Each row has a class, written as a number after it.
[ -9  25  59   0   2  -8 -37 -54  18 -59  54  15 -11 -21  29  -4 -26 -10
  19 -27 -50  20 -32  10   2  43 -36 -41   6 -80   2   6 -26  -4 -18]  8
[ 22 -30  29  20  56 -30  -8   6  -1  60   5 -36 -12  25  33 -34  40   3
  19 -19 -31  10  26 -24  18  10  40   0  -1  59  17 -12  -2  19 -42]  1
[-26  -1   7 -21 -20  33 -43  33 -37 -15 -11  -6  -7  86  14  47 -27 -42
  73 -11 -33  16 -24  25  35 -79  48  -9  33   9  34 -26  30 -38 -23]  4
[-14   8  75 -21  -6  -7   0  27 -25 -28  36   4  28 -96  36  25  15  12
  -6 -56  -1  22   3   8  -7  28 -55  14 -16 -20 -27  19 -47  78  35]  7
[-24   6  24  -3 -35  18  17  68  12   9 -20   6  22 100 -21   5  52 -36
  49  13   1  -6 -35 -27  41 -52  -4 -18  24  27  -8 -24  68 -41  23]  2
[ -6 -62 -32   0 -14 -14 -11  41  30  13 -25  -5  23  11   9  59   7   1
 -20  30 -29   0 -19  23  19 -12 -28 -14  25 -11  21  -3  18   1  -9]  3
[-37 -29  13 -26  -5 -11  18 -27  -5 -14 -44 -17 -19   9 -25   2  62 -20
  16   1 -19 -48  10 -23  -5  15  -6  -3  -3  14  70  38  78 -48  30]  8
[  0   1  40  43 -29 -30 -35 -62  27 -35  26  28  20 -37  30  34 -33  13
   7  57 -36  30 -39  -2  20  12 -47 -14  23   2  29  21  -4   0  -8]  9
[ 44  28  16  67  27   4 -35  14  32  -2   1  12  62 -45  45  24  -1  -2
   1  -6  -8  -1 -21  -2 -26  41 -37  -8 -15 -55 -19 -25 -47  18  15]  9
[ 44  27  50  20  31   4 -22 -54   9 -22  20  -2   0 -27  63 -12  24  32
  13   7 -63  18 -21  15 -20   9 -32 -30 -13  19  28  38 -33  -5 -29]  9
[-36 -52  17   9   8 -18  -2  37  28   4   9  14 -11 -36 -14   8  30 -11
 -36 -31 -12  23 -20   4  21   1 -31   0   0   4  -1 -30  -5  20 -11]  0
[ 20  35   7  36 -32 -28  24  65 -39   9   6 -25  -5  68  30  46   0  -7
  80 -37  -5 -20 -21  17  -4  38   6  -6  -5  24 -60 -29 -10  11  17]  7
[ 29  14   2 -26  15  54   9 -63 -37   6   2 -38 -30  51  50  54   6  23
  73  35 -46   0  -2  59 -10  18  35 -22 -10   4  42   1  32 -22  40]  3
[ 13  14   8  24 -15  25  14  21 -37  37 -45 -14  86  28 -17  -1  23 -23
  38 -41  37 -44   0  16   0 -24  19  37 -15  25  53  42  -2 -38  30]  4
[ -8  -7 -12 -15  19 -13  -5 -37 -30  18  -8 -16   4  19 -34  15 -30  -6
   7  10 -28 -41   5   1  29 -62  -2 -14  22 -21   3  27  23 -33 -45]  2
[ -8  22  57  21   9  23  32 -15  17 -62  34  22  -4  -1  14  -2  11  11
  16 -23  26  18 -26 -21 -25  36 -36  -7 -31 -17  44  23   3  -9  -4]  1
[ 21  40  38 -32   2  22   5 -10  14  34 -26  -5  67  65 -13  15  10 -26
  61 -18  40   4  -9  47 -20 -23  25  40  26  42  54  33 -35 -11 -28]  5
[ -3  -5  -9  24 -34  14  39 -59 -21  96  -8 -55  10  43  30   4  21  22
  55 -12  51  -5  18   8  20  38  39  41 -25  34   5 -30 -16   1  69]  3
[ 29  45  32 -33  26  19  16  16 -32  48 -15 -11  -4  69  -2  -9  13 -16
  48 -32  14  32 -17  39   8 -23  63   0  13  15 -18 -29  51   0  14]  0
[  6  37  60  31  -5  21 -14  10 -26 -53  34  24  14 -58  22  18   0   6
  18  -5 -27  -5 -39  -6 -11  37 -54   0  -8 -39  -9   2 -17  17  39]  2
[-23  -2  14 -18   5  11  40 -17 -15  18  11  -6  36  31 -26  -5  -9   3
 -11 -19   5  10  18   9   4 -47 -30  -3 -14   2  18  44 -13   1 -29]  6
[-39  40  56   4 -14  -2  32  50 -24 -49  31  28   6 -53  -7  49   2  36
 -14 -22  -9  57 -26   9 -24  12 -56  18  17   2  11  -8  17  38  27]  0
[-10 -33  31  -8 -21 -33  -1  64   3  -8 -14  11  26 -39 -11  49  31 -27
 -17 -12 -16   3 -14   3  18  -7 -40   0   3  21 -41  -7   6  54  -2]  7
[-36 -48  -2 -23 -16  -3   6  57  -1  -7   1  -2  -8  -8 -15  31  40  -3
 -18 -21 -22   5 -14  25  20   3 -50   0  15   1   5 -12  30  40   0]  2
[ 41   1  27  34  18   5 -34 -31  19 -33  15  16   2 -35  37  -8   9  -3
  26   3   4  -2 -15   2 -28  40 -25  -6 -26 -28  29 -13  -6  -6  -3]  9
[-43   6  38   5   7 -58  -5  34  26 -22  15  12  13 -60  17 -13 -39  -5
 -61 -39 -24  41 -19 -18  30   6 -77  21   9 -58 -34  24 -47  51  -3]  5
[-48 -29  61  18 -19   7  27   6  -4  -8  19  13  35 -45  49  57   4  32
  -8 -27  32  26 -37  -4  15  40 -49  18  -6  13   3  69 -45  56  69]  1
[ -9  -6  16  26  54  14 -19  20  46 -28  22   1  -2 -31  29   5  -6   2
 -12 -40 -29  19 -20  22 -11  34 -52 -19 -13 -66  50  22 -60   3  -8]  0
[-16 -51  38   8   6   8  13  24 -41  55  22 -18  -2  63  16   4 -24  -6
  74  19  21  -3 -35  38 -18  30  20  16  18 114  24  33 -50  -1  83]  5
[-25  36  40   6   5 -15  12 -11 -27 -15  43   1  23 -46  20  17 -58  28
 -27 -50  10  34 -20   6 -27  25 -62  -4  11 -69 -15  29 -37  53   0]  6
[-30 -54  24  -9   7 -24 -24  91  -7 -26   3  29  28 -39  13  75  22   1
   2 -33 -18   8 -24  15  20 -24 -41   6  23 -17  10 -17  16  19  -3]  0
[  0 -25  17 -11 -15 -34 -21  23  13 -18   7   7   7 -29   0  34   5 -25
  -4  -1 -33  15 -12  13  23  -5 -15 -19  14   2   0 -21  11  32 -32]  7
[ 27  -8  48  55  17  55  -2  48  45 -46  49  32  24  38  42  35  30   0
  56   3  -4  26 -38  -2 -23  34 -16 -29 -37  24  11 -25 -51  -3  -8]  1
[-12  14   8 -35 -23   2  43 -41 -31  -8  39   5  53   5 -25 -33 -13   4
 -14 -24  -8 -33  18   1  43 -89   8 -36 -30 -18 -14  28 -21 -64 -28]  7
[-45  -8  30  15 -26 -20  12  -3  14 -30  52  30  -5 -91   7  14  -7  34
 -39 -43  28  56 -35   1   6  41 -40   7   1 -42   3 -47   0  35  27]  0
[-39 -63   3  -7  13  -5   2  28  35 -13  -3  11  18 -28 -25  76  47   1
  -3 -17  -5 -10   5  20   3   2 -48   8   3   2  32   4   0   5 -15]  0
[-55 -53  16 -13 -23 -27 -14  49  15 -14   4   9  27 -15  -6  38  16 -13
 -20 -12 -42  14  -7   9  28   2 -53  -7  26 -10  19  12  -1  26   8]  8
[ 60  29  17  -1  28 -16  12 -26 -24   0  -7  14  24  -3 -30  11  17  15
  42  26  -7 -11  17  10 -18 -19  36   7  -3  29  44  -2  78 -45 -29]  0
[-11  17   6  14  -9  19  17 -13  34 -12  38   8  29 -58  34  36  11  54
 -31 -40  19  48  -3 -20 -33   7 -34  -8 -26 -31 -27 -30 -61  42 -24]  6
[  4  16  26  11  29 -43  25 -14  12   3  33 -12  21 -34   4  -6  -1  31
  -1 -11 -14  15  13  -8 -20  29 -34   6  -8   4  -1  -4 -10  14   1]  5
[-67 -61  -8  -8 -15 -11 -18  49  38 -20  -5  -2  36 -49  -2  71  18   3
 -44 -28 -27  23  -4  10  20  -7 -67  -8  22 -28  21  17   1  36   8]  4
[ 42  57  51  55  59   3 -22 -11  23 -26  23  -9  -7  -9  16 -15 -23   2
  -5   9 -97  44 -29  -1 -29   1 -45 -48 -14   1 -20  32 -35   7 -45]  4
[-23 -58 -28   8 -15 -26   4  61  23  -6  -4  -6  32  -1  -8  43  26   4
 -13 -27 -20  -4  15   8  22  -5 -48  -5 -12  -8 -22  14  15   9  -5]  4
[-28  11  21  35   7  -1   4  44  16 -40   5  22  22 -70  49  61 -20  31
 -70 -18 -39  25 -28 -28   9  13 -50   0  -6 -37 -58  47 -74  51   7]  1
[-33 -41 -50  20 -29  26  -5   1 -34  33  -8  -4  18  11  11  68 -40   0
  15  18  -1 -52  -5  -8  60 -34  23   6 -10 -20 -77  -5 -42 -20  61]  2
[ -4 -56  -6  15   9 -17 -27  72   9  -3  -3  -4  66 -19   2  54  44 -19
   5 -50 -34 -26   1  25  13   1 -39 -14  -2 -27   1 -21  11   9 -15]  4
[ -6   1  20  11 -14 -22  -5  78   5 -12  14  -2  22  -2  -1  43  24 -30
   9 -22 -47   9   6  11  17  10 -29  -9   2   4 -39 -51 -15  45 -18]  7
[-15 -56 -35  -5   3 -17   9  63  34 -10 -26  -1  25 -13  -9  67  35  20
 -23  22 -29 -21  -1   1  12  -3 -68 -16  12 -13   3  45  33  14  10]  2
[ -3 -18  31  -3 -11 -36   0  46   2 -34  55  25  13 -62  18   5  -7  31
 -13 -33   6  39 -16  21 -27  40 -42  24   3   6  -3 -24 -37  46  -9]  5
[-31 -49   5 -10  -5 -55   2  61  42  -2  -1  -1  22  12 -11  27  22 -11
  -2 -24 -13   3  12  16  14  16 -60  31  18  18  16  24 -24  25 -32]  5
[-11   6  37 -22  38 -21 -12  33 -15   8  23 -19  -9 -55  35  -5  -9  37
 -13 -55   0  38   4 -16  -3 -10 -57   8  13 -51 -24  11 -12  72  -6]  2
[-34  -9  27 -39   0   7  20 -18 -32 -10  22  17  58 -11   1 -17 -16 -13
 -17 -41  -9 -26  -5  18  53 -64 -12   6 -26 -39 -17  34 -43 -36  15]  5
[ -5  39  53  18  37   5   2   0 -30  -3  18 -22 -17 -52  37  25 -15  27
  -5 -36 -36  40 -36  15 -12  32 -69  -3   3 -36 -15  14 -20  81  27]  2
[ 30  43  54  81 -11  -6  20 -43  33 -38   9  14  24 -28  -6   1  -4 -29
  23   2  11  -6 -52 -20 -11  43 -55 -17 -53 -12  14   3 -22  -7   6]  7
[ -8 -14  25  43  20  28  37 -38  28 -30  32  25   1  -4   9  19 -27   0
 -30  37 -28  24 -28  -9  35  20 -33 -36 -56 -13 -40  40 -23   8  41]  1
[ -1   9  38  32 -46 -40  -7  25  -2   5  31  18  56 -70  49  13  28  41
 -23 -33   0  43 -17   1  12  26 -46  21   9   6 -26 -35 -23  59  12]  9
[-37  -6  -5 -27 -21  22  23  -2 -31  -2 -24  -5  23  39   1 -16  -5   3
   3 -35  20 -39 -37  -2  41 -84 -13 -11   6 -31  55  67   7 -66   2]  2
[ 28  26  15  -5  25 -18  33 -14 -55   1  -1 -28  -7  48 -21  23  -4  -2
 103   7  27 -19  32  21 -43  39  26  46 -10  38  69 -29  78 -17  18]  5
[-16  16  34 -36  13  35  37  32  -3  24  -2 -28  25  88  16 -48  50 -18
  43 -64   1  20  17  21  23  -9  -8  -8 -33 -16  31  21  10  -4  47]  8
[  2 -31 -41  51  17 -11  17  -8  11  44 -43 -27 -11  20  19  38  31   6
  37 -11  12 -43 -18  -9  15  33  37  -2 -23   9  20 -24  27 -47  51]  0
[-37   0  66  13   2 -34   0  52  -4  -7  15  24  45 -67  33  62  -5  38
 -17 -48   4  40 -43 -10  16 -24 -72  12  24 -18 -35  31 -33  47  17]  0
[-19   0  29  -2 -35  -3  34 -58 -21   2   3   4  17  59 -10   2  14 -18
  50 -47  42 -27  -8 -16  34 -48 -10  10 -38  -5  -5  15  11 -42 -42]  6
[-47  39  63 -10  13  10  10 -43   4 -44  56  -6 -20 -26  39  37   1  26
   2 -32 -33  39   0 -12   3  42 -23 -19  11 -45  -8  -4 -11  32  -2]  1
[ -1   3  18 -18  -5 -22  -8  15 -33  32  14  -5  47  21  10 -11   3   9
   1  -4 -32   5  19  19  20 -44  -2  -3  33  22  -4   9   1  -2 -19]  9
[ -8  18  50   8  24   3  50 -69 -71  21  14 -12  27  -4 -11 -37   9  -6
  -7 -41  -8 -29  14  -6  44 -26  17  14 -46   4  16  23  10 -17  -2]  1
[-11  19  27 -10   3  39  28 -23  -6  56  -2 -48  35  90  16  40  23  10
  85  14  13   0  18  13  -3 -12   4   3  12  24  38   2   7 -22  38]  3
[-19 -38 -14 -10 -10  -9   5  12  27  -1  -2  -2  -5  16  -5  46  18  -8
  -4  -9 -15   9  27   8   9  11 -31   9 -12  -4 -18   7  -6  35 -35]  6
